[[ 19.9  20.9  18.5  37.2]
 [  5.2  14.6  22.6   6.3]
 [ 18.7  -9.3  46.8 -65.8]] 14.6

[[  5.3  58.4 -13.6  10.6  61.1  33.7]
 [ -2.3  -7.2 -52.6 -58.7  15.8 -54.9]
 [-44.7 -33.2 -46.8  47.7   1.0 -12.4]] -7.2

[[  2.5   9.0  20.8 -50.9 -25.0 -11.4]
 [  8.7   8.8  16.0 -14.4 -16.1  -9.5]
 [-30.6  58.9  12.9  67.6  15.8 -28.8]] 8.8

[[-36.4  35.1 -68.9 -32.8 -11.3 -14.1  44.5]
 [-35.1  23.3 -66.1 -27.6 -15.3 -18.3  47.0]
 [-33.5  25.7 -64.8 -30.3  -9.7 -12.8  42.7]] 23.3

[[ -2.8  14.0  -4.6  16.2 -13.2]
 [-19.1  11.2  -5.3  13.0 -57.7]
 [  1.8   2.4   1.7  -4.1   1.6]] 11.2

[[-64.0  27.3  12.0 -72.2]
 [  6.0   2.6   6.7  -6.3]
 [-12.0   8.4  10.4 -28.4]] 2.6

[[-24.9 -23.9 -12.0  17.1  40.5 -15.8   1.1]
 [  1.6  -5.3   1.1  -4.3 -70.7   4.5 -11.9]
 [ 18.7  39.8  30.6 -60.7 -33.3  49.3  14.7]] -5.3

[[-18.0 -21.7  42.9  19.8  -2.8 -20.2  18.9]
 [  1.7 -21.7 -11.8 -19.0 -15.1 -44.9 -72.3]
 [  6.8 -21.7 -11.8  -3.1  25.3  59.0  46.7]] -21.7

[[ -8.8 -30.1   8.4  24.4   7.0]
 [-73.2 -54.2 -14.4   5.3 -31.5]
 [-24.8  -6.8 -75.8 -11.7 -35.7]] -54.2
---
[[-22.2  -7.2  12.2  -6.9]
 [ 50.6   0.3  32.4  -2.1]
 [-23.1  55.4  26.8  60.2]]	32.4

[[ 52.8 -19.8 -27.2 -82.0 -48.0]
 [ 22.5 -14.8   8.2 -46.3 -11.6]]	-82.0

[[-14.5  48.6  21.0   8.3  16.9 -65.8  17.4]
 [ 11.1  18.5  -0.4  22.3  23.5  -3.0 -15.9]]	-65.8

[[ 33.6 -51.3 -13.9  27.5]
 [-77.4  -0.1 -56.0  36.5]
 [ 25.2 -13.4 -62.6   0.1]]	-56.0

[[ 48.9  43.7 -35.9  22.8]
 [-13.5 -48.9  49.1  38.3]
 [ 15.7   6.8  43.0 -65.9]]	49.1

[[ 37.3  36.7   4.1 -67.1]
 [ 26.8  -8.8 -53.1 -80.7]]	4.1

[[-35.4  12.3  -1.5 -59.4   5.2  16.3 -21.6]
 [-57.4  19.6  -7.1 -27.6  -1.7  -5.1 -16.0]
 [-57.4  19.6  -8.9  -3.7  -7.4 -17.4  -7.6]]	-5.1

[[12.5 27.0 69.0 -1.7 11.2 42.7 29.3]
 [10.6 16.4 56.7  2.9 18.7 -2.3 24.1]]	42.7
---
-0.16	-0.03	0.96	-0.93	-0.17	0.20
-0.56	-0.33	1.87	-1.81	-0.60	0.06
0.77	0.68	-0.23	1.44	0.78	0.51
-> -0.17

-0.10	0.09	-0.05	-0.10	0.03
-0.14	-0.07	0.16	-0.14	0.00
-> 0.03

-6.47	6.95	-1.03	10.73	-4.96	-13.15	-3.50 -> -4.96

0.15	0.01	0.02	-0.12	0.07
0.10	0.09	0.10	0.21	-0.06
-> 0.07

0.348	1.297	0.224	0.503	-1.372	0.333	0.277 -> -1.372

-1.23	1.12	0.30	0.12	0.89	0.88 -> 0.89

2.2	14.3	0.1	-11.8	0.9	16.5	0.3 -> 0.9

1.24	-1.73	-1.64	-1.48	-1.85 -> -1.85

-1.36	-0.85	1.81	-2.04	-1.41	0.06	2.29
-1.47	-0.90	-0.74	-0.74	-1.47	0.04	-0.70
-1.70	-1.10	-1.31	0.12	-1.69	-0.05	-0.80
-> -1.41
---
[[  59.9  -29.6 -152.1    4.2  154.8   85.9   66.3]
 [ 134.8  -40.1  -14.0   -5.2  118.9  129.7  199.0]] Answer: -5.2

[[-13.6 -12.4 -14.4  -9.4]
 [-21.2  -5.1 -22.1  15.5]
 [-18.0  -3.3  -9.4  -8.7]] Answer: -18.0

[ 0.10 -0.06 -0.11  0.13] Answer: 0.10

[[  1.0  15.5   9.2 -17.6   2.7   0.4]
 [ 17.9  16.1  -7.2  13.4   2.3  21.3]] Answer: -7.2

[ -86.34 -131.45   71.12  100.10   73.97] Answer: -131.45

[-118.263  135.392  -41.424  148.520    3.885] Answer: 135.392

[[  24.0    6.8   27.2   37.3 -185.1]
 [  -3.2 -108.1  227.5 -115.9  -42.3]
 [ 204.6  159.9   39.7 -126.0  102.3]] Answer: 159.9
---
[[  0.6  -0.3  -1.7   0.8   0.4  -1.0]
 [  9.5   9.6   9.4   0.8 -50.9 -58.5]] ⇒ -1.0

[[-33.1   1.5  61.0   0.4  -3.5  11.4   3.5]
 [ 18.8   2.6  43.8   2.5  -2.4  -6.2  12.0]
 [ 20.1   2.9  46.1   4.3  -3.1  -4.5  10.8]] ⇒ 3.5

[ 70.8  27.5 -49.4   6.8  46.5  21.3] ⇒ 21.3

[ 65.8  27.5 -27.4  13.4  58.3 -46.2  16.2] ⇒ 16.2

[[  3.5  -9.0  55.2 -13.3 -31.7 -21.4]
 [ -0.7  -6.3  58.8  20.7 -18.5 -27.3]
 [  4.3  -6.8  43.1 -48.8 -75.2 -25.6]] ⇒ -21.4

[[ -2.0  57.6  -5.0   7.0  33.0  -8.7   7.5]
 [ -9.3 -39.0  -6.3  25.8 -26.4  -8.7  76.5]] ⇒ 7.5

[ 68.5  46.2 -45.7 -40.1  -4.2] ⇒ -4.2
